[ -5  32  36  33  -4 -10  34  25  16   7 -12  22   8  28  -7 -14  32  21
  29]  k_460
[ -5  32  36  33  -4 -10  34  25  -9   7 -30  11 -21  24 -15 -19   2   1
  36]  k_288
[ -9  31  10 -10  -3 -40  50  21  41 -41 -25   9 -23  28 -12 -13  -4  -4
  51]  k_734
[-13  28   3 -24  -4 -56  47  18  40  11 -34   5 -36  25 -16 -16 -13 -11
  48]  k_985
[-12  25  13  -8  -5 -49  35  17  26   8 -32  10 -25  22 -16 -19  -2  -2
  34]  k_374
[ -5  32  36  33  -4 -10  34  25  -9   7  -5  22   8  28  -7 -14  26  21
  29]  k_92
gone k_460: [ 34  22  29  21  32 -10  16  32   7  28  -4 -14   8  36  -5  25 -12  -7] : [33]
gone k_734: [ 41 -25  50  51   9 -13  -9  -3 -12  10  28 -23 -10  -4  -4  21 -41  31] : [-40]

[-54  -4  38  36  27 -28   9  51  12] = k_888
[ 12 -13 -31 -56  55  -4  37  38  -1] = k_947
[-55 -13 -31 -56  -2  -4  37  38  -1] = k_948
[-13 -56 -17 -15   0  -3  14   3 -46] = k_914
[ 10  56 -52  34 -53  -1 -24 -43  17] = k_327
[-43 -11 -54 -44 -11   9 -13  54 -15] = k_892
[-18   1  43 -47  51 -17 -54 -17 -55] = k_426
[ -1 -17 -17 -23 -17  35 -34 -17   4] = k_986
[-48 -52 -20 -21 -51 -16 -27  -2 -39] = k_205
[ -3  45 -16   3  51 -39  -1 -44  14] = k_921
[ 10  56 -52  34 -53 -56 -22  39   3] = k_216
[-18 -45  15 -23 -29  47  16 -20 -35] = k_897
gone k_948: [-31  -4 -56  38  -2  37 -13 -55] : [-1]
gone k_897: [ 47 -29 -35 -45 -18 -23  15 -20] : [16]
again k_986:  : [-17]
gone k_327: [ 17 -24  34  10  56 -52 -53  -1] : [-43]

[ -6   4  18  23 -11 -12  -3   0  -9  10   4  13 -20   9  10  11   4 -15
   9  -3   8  -1  -5  27 -23  13   2 -17  -6 -14   4 -17  19   7 -19 -20
   4  15   3   0  -4  10  -7   7   0  -9  -1 -16  -8   9   1 -17  27   4
 -35  -9  28 -15]  k_133
[-13  21   8  13  19   6  -3 -21 -10 -18  17  16   1 -17  -4 -28  -2   7
  -5  10  32   3  11   0 -23  19   0   3 -19  -9  18 -20  -9  -5   3   9
   9   5  20 -22 -27  23 -24   2   6   6   0  19  -1  11  -5 -28  12   9
 -10 -11   9  -7]  k_694
[ 12  21  14  11  -1  -7  -1   8  -4  25  -1  22 -17  12  -5  20  -2 -12
  13  -9  20  11   4  11 -22  -1   5  -1  17 -13 -15 -25   5   1   8 -18
  -8   8  -8  -7   4  10 -25  -3  28 -15  27 -16  -5  -1 -19 -23  12  -5
 -50 -25  19  -1]  k_932
[ -6   3   3  11   6 -10   6  -3   5 -20   1  20   9 -27   4 -18   5 -15
 -11  11  20   6  -4  -4 -14  13  10  -5  -8 -10   7 -35  -1  19   1   6
  17 -28  11   8 -20 -12   0   7  -8  -2 -15  22 -16  -4  -4 -12  17  26
 -15  -3  34   9]  k_109
[-12  -6  19   3 -14 -31  -3  -5  14 -26  -5  14   4   0   7  22  -1 -10
  -4  -4  30  -8  -3  19 -12   4  13  -7   4 -11 -13 -22  24  18 -28  -1
   9 -12  15  -4 -17  -4  -8  11 -28 -11   7   1  -2  -4 -10 -18  26   7
 -32  -9  23  -5]  k_676
[-33   3  20  -1   0 -20  -9  -4  14 -41  13  21  15 -10   4 -13  12  10
  -6  -2  18  -6  15  13   1   4   1  -3 -11   2  -3   4  21   2  -8   8
  15   0   8   7 -13  -7   7  -5 -17   6  -2  16  21   2   2 -12  11   1
   0   0  -1  10]  k_244
[ -3   3  30  20 -12 -12  -4   3  -1   6  11  11 -21  15   9  33   3 -19
  16  -6   0  -4  -4  26 -17  12  -2 -12   7 -19   5   2  25  -3 -14 -15
 -12  15 -10   8  -1   3  -1  12   1 -16  17 -23   3   1   4 -18  22 -11
 -34  -9   9 -13]  k_557
[  2  17   6   4  24  13   2 -20  -6 -16  30  12  34 -28  -9 -18  22  14
  -8 -14   9  16  12 -21  -5 -18   3  22  -4   7   5  26 -12   9  37  19
  -8 -25   6   1 -16   3   8  -4  12  -1   5  11  17  -9  -1   1   0   2
   9 -20 -19  20]  k_997
[-38  -4  26   7  -9 -16  -9   5  10 -40  10  30   3   0   0 -17  14  -3
   0  14  30   2  15  17 -11  19   7 -17 -18   5  -9 -13  30   2 -19  -2
  25   0   8   5 -26   3  -7   4 -17   6   6  11  19  10   1 -30  26   2
 -10  -3   0   2]  k_396
q: [ 12  21  14  11  -1  -7  -1   8  -4  25  -1  22 -17  12  -5  20  -2 -12
  13  -9  20  11   4  11 -22  -1   5  -1  17 -13 -15 -25   5   1   8 -18
  -8   8  -8  -7   4  10 -25  -3  28 -15  27 -16  -5  -1 -19 -23  12  -5
 -50 -25  19  -1] : k_932
gone k_694: [ 19 -23   9  -1 -10  -9   9  11 -21   5 -19   1   9  -5  17  20   0  -5
   0  -9   9 -13 -11  -5   8   3 -24   2  19  19 -20 -28   7   6   6 -17
  21 -28 -22  32  13  -7  16 -10  23   0  -4   6   3  12  -2  -3 -27  11
 -18  18   3] : [10]
gone k_676: [ -4 -28   4 -26  23  19 -10  24  22  11 -22 -10 -12  -3  14  -5   4   9
  26  19  -7  -9  14  18   3   1  -8 -11  -1   0  -1   7  -3   7  30  -5
 -12 -18  -8  -4 -11 -12 -14 -28  -5  13   7  -4  -4 -32 -17  -6   4 -31
  -2  15  -4] : [-13]
q: [-13  21   8  13  19   6  -3 -21 -10 -18  17  16   1 -17  -4 -28  -2   7
  -5  10  32   3  11   0 -23  19   0   3 -19  -9  18 -20  -9  -5   3   9
   9   5  20 -22 -27  23 -24   2   6   6   0  19  -1  11  -5 -28  12   9
 -10 -11   9  -7] : k_694
q: [  2  17   6   4  24  13   2 -20  -6 -16  30  12  34 -28  -9 -18  22  14
  -8 -14   9  16  12 -21  -5 -18   3  22  -4   7   5  26 -12   9  37  19
  -8 -25   6   1 -16   3   8  -4  12  -1   5  11  17  -9  -1   1   0   2
   9 -20 -19  20] : k_997

[  4  12  27  -5 -26   8] -> k_913
[-20  22 -39  10 -14   3] -> k_781
[-16  19 -33   9 -10   3] -> k_578
[-28  32 -27  14 -20   5] -> k_164
[-18  21 -36   9 -12   3] -> k_807
[-24  27 -47 -48 -17   4] -> k_596
[-27  13  28  -5 -28   9] -> k_953
gone k_596: [  4 -48 -24 -17  27] : [-47]
q: [-24  27 -47 -48 -17   4] : k_596
gone k_953: [  9 -27  -5  28  13] : [-28]
gone k_164: [-20  14 -27   5  32] : [-28]
gone k_164: [ 32   5 -27 -28 -20] : [14]
gone k_164: [ 32  14   5 -28 -20] : [-27]

